Below are the code and all the weights of a small trained network. Each question names an input and a target symbol and asks about switching units off, where a switched-off unit gives its printed mean instead of its output.

import numpy as np


def w(rows, s, z=0):
    codes = np.array(rows[::2]) - 128.0
    scale = np.full(codes.shape[1], s)
    scale[-1] = z or s
    return codes * scale


def norm(h):
    return h / np.sqrt((h * h).mean(-1, keepdims=True) + 1e-5)


def f(y):
    return np.maximum(y, 0)


def softmax(a):
    e = np.exp(a - a.max(-1, keepdims=True))
    return e / e.sum(-1, keepdims=True)


def log_softmax(a):
    a = a - a.max(-1, keepdims=True)
    return a - np.log(np.exp(a).sum(-1, keepdims=True))


def net(x, mask):
    ids = ['βγδεηθστ'.index(c) for c in x.split()]
    T = len(ids)
    res = E[ids] + P[:T]
    r = norm(res)
    for j in range(2):
        rows = slice(2 * j, 2 * j + 2)
        q, k, v = (r @ M[0][rows].T for M in (Q, K, V))
        z = softmax(np.where(np.tri(T) > 0, q @ k.T / 2**0.5, -1e9)) @ v
        o = O[0][rows]
        res = res + np.where(mask[j], z, o[:, -1]) @ o[:, :-1]
    y = f(norm(res) @ A[0][:, :-1].T + A[0][:, -1])
    res = res + np.where(mask[2:26], y, B[0][:, -1]) @ B[0][:, :-1]
    return log_softmax(norm(res)[-1] @ U[:, :-1].T + U[:, -1])


Q, K, V, O, A, B = {}, {}, {}, {}, {}, {}
E = w([
[45,64,218,82],'β',
[35,61,246,85],'γ',
[213,134,140,71],'δ',
[13,112,120,85],'ε',
[4,117,163,141],'η',
[205,127,41,77],'θ',
[238,179,148,142],'σ',
[94,56,80,202],'τ',
],0.013)
P = w([
[165,34,224,69],'0',
[160,11,178,85],'1',
[142,44,173,101],'2',
[122,74,162,103],'3',
[142,100,153,105],'4',
[136,117,150,112],'5',
[119,132,140,119],'6',
[106,147,132,123],'7',
[98,167,125,130],'8',
[92,185,109,136],'9',
[92,207,101,142],'10',
[79,237,81,154],'11',
[77,255,78,168],'12',
[92,215,130,88],'13',
],0.0092)
Q[0] = w([
[49,140,131,100],'head 1',
[130,113,131,203],'head 1',
[57,8,69,226],'head 2',
[192,73,112,216],'head 2',
],0.016)
K[0] = w([
[92,115,104,197],'head 1',
[138,58,105,155],'head 1',
[150,139,85,188],'head 2',
[151,2,197,47],'head 2',
],0.024)
V[0] = w([
[130,108,42,57],'head 1',
[74,84,152,116],'head 1',
[76,182,175,4],'head 2',
[165,97,36,77],'head 2',
],0.032)
O[0] = w([
[187,166,198,74,251],'head 1',
[133,81,224,151,173],'head 1',
[40,102,65,5,234],'head 2',
[35,194,136,186,187],'head 2',
],0.02,0.013)
A[0] = w([
[89,121,125,147,51],'neuron 1',
[89,152,138,127,74],'neuron 2',
[147,150,53,158,149],'neuron 3',
[195,219,78,107,80],'neuron 4',
[118,103,64,125,112],'neuron 5',
[206,230,87,89,105],'neuron 6',
[211,104,95,117,120],'neuron 7',
[206,164,94,250,135],'neuron 8',
[167,119,154,185,86],'neuron 9',
[171,171,38,147,153],'neuron 10',
[170,189,118,125,149],'neuron 11',
[141,153,36,134,2],'neuron 12',
[206,86,117,91,143],'neuron 13',
[173,174,92,62,36],'neuron 14',
[156,159,138,110,87],'neuron 15',
[132,118,127,101,99],'neuron 16',
[168,180,120,120,116],'neuron 17',
[159,131,150,132,106],'neuron 18',
[99,167,105,124,85],'neuron 19',
[123,23,73,170,134],'neuron 20',
[155,138,130,116,110],'neuron 21',
[133,122,155,163,175],'neuron 22',
[124,175,113,124,59],'neuron 23',
[162,96,149,187,56],'neuron 24',
],0.024,0.0047)
B[0] = w([
[100,158,127,142,147],'neuron 1',
[128,108,130,184,169],'neuron 2',
[204,148,167,118,138],'neuron 3',
[140,70,134,9,192],'neuron 4',
[146,78,138,171,172],'neuron 5',
[123,37,117,33,226],'neuron 6',
[103,48,120,132,159],'neuron 7',
[254,78,225,144,206],'neuron 8',
[154,172,92,53,183],'neuron 9',
[197,119,131,26,154],'neuron 10',
[128,97,99,78,167],'neuron 11',
[194,184,202,110,152],'neuron 12',
[166,127,54,160,201],'neuron 13',
[121,215,157,169,244],'neuron 14',
[110,123,97,134,152],'neuron 15',
[156,143,115,124,176],'neuron 16',
[119,92,109,89,158],'neuron 17',
[117,134,105,105,150],'neuron 18',
[109,141,175,157,168],'neuron 19',
[150,174,60,178,142],'neuron 20',
[110,119,118,120,144],'neuron 21',
[99,151,93,108,188],'neuron 22',
[122,108,172,121,149],'neuron 23',
[144,174,103,57,175],'neuron 24',
],0.059,0.011)
U = w([
[133,129,88,148,100],'β',
[131,119,56,161,145],'γ',
[71,173,136,165,253],'δ',
[109,254,75,74,75],'ε',
[121,141,97,128,74],'η',
[81,70,138,65,127],'θ',
[210,151,176,154,165],'σ',
[132,114,115,116,92],'τ',
],0.011,0.0055)

Each question gives the input, a string of symbols that net reads in full, and the target symbol t.
The units are the heads (2 rows each of Q, K, V and O) and the neurons (one row each of A and B). Each row of codes is followed by its name. A weight is (code - 128) times the scale printed after its matrix; where a second scale follows, it is the last column's (O, A, B and U).
mask holds one flag per unit, heads first, then neurons. A switched-off unit (its flag False) gives its mean, the last column of its rows in O or B, instead of its output. The means were averaged over made-up inputs and are rounded, as every weight is.
A unit's drop is (log p(t) with every unit on - log p(t) with that unit switched off) / (log p(t) with every unit on - log p(t) with every unit switched off).
The circuit of an input: a set's keep is (log p(t) with only the set's units on - log p(t) with every unit switched off) / (log p(t) with every unit on - log p(t) with every unit switched off). Starting from the 12 units with the biggest drops (on a tie, the unit counted first), units are removed one at a time, each time the one whose removal leaves the highest keep (on an exact tie, the one counted first), for as long as the keep stays at least 0.8.
circuit, biggest first: the units of the circuit, biggest drop first
unit that matters most: the unit with the biggest drop
top k neurons: the k neurons with the biggest drops, biggest first
heads that matter: for each layer, one digit per head in row order, 1 if its drop is at least 0.15 and else 0, layers parted by /
drop of u: that unit's drop, to one decimal
input σ σ ε ε, target ε: circuit, biggest first : (neuron 8; neuron 6)
input ε θ θ, target ε: circuit, biggest first : (neuron 8; neuron 14; neuron 4)
input τ δ δ θ θ τ η θ θ η τ σ γ β, target ε: heads that matter : 11
input θ θ η γ θ ε θ δ η ε θ σ τ β, target σ: heads that matter : 11
input θ θ τ ε, target σ: heads that matter : 01
input σ ε θ, target σ: unit that matters most : head 1
input ε ε δ, target ε: circuit, biggest first : (neuron 8; neuron 6; neuron 4)
input θ θ γ ε σ θ γ, target ε: circuit, biggest first : (neuron 6; neuron 8)
input ε ε σ, target ε: top 2 neurons : (neuron 8; neuron 6)
input ε θ η θ σ ε, target ε: heads that matter : 11
input δ τ θ, target δ: heads that matter : 01
input ε δ θ σ, target ε: top 2 neurons : (neuron 8; neuron 14)
input β θ τ σ θ θ γ θ τ ε θ τ γ, target σ: drop of head 2 : 2.2
input τ β η, target σ: drop of head 2 : 2.7
input ε θ η θ σ τ τ γ, target σ: drop of neuron 8 : 0.8
input τ ε τ θ γ σ γ, target ε: top neuron : (neuron 6)
input γ β θ, target γ: top 2 neurons : (neuron 13; neuron 8)
input δ ε θ, target δ: top 2 neurons : (neuron 8; neuron 6)
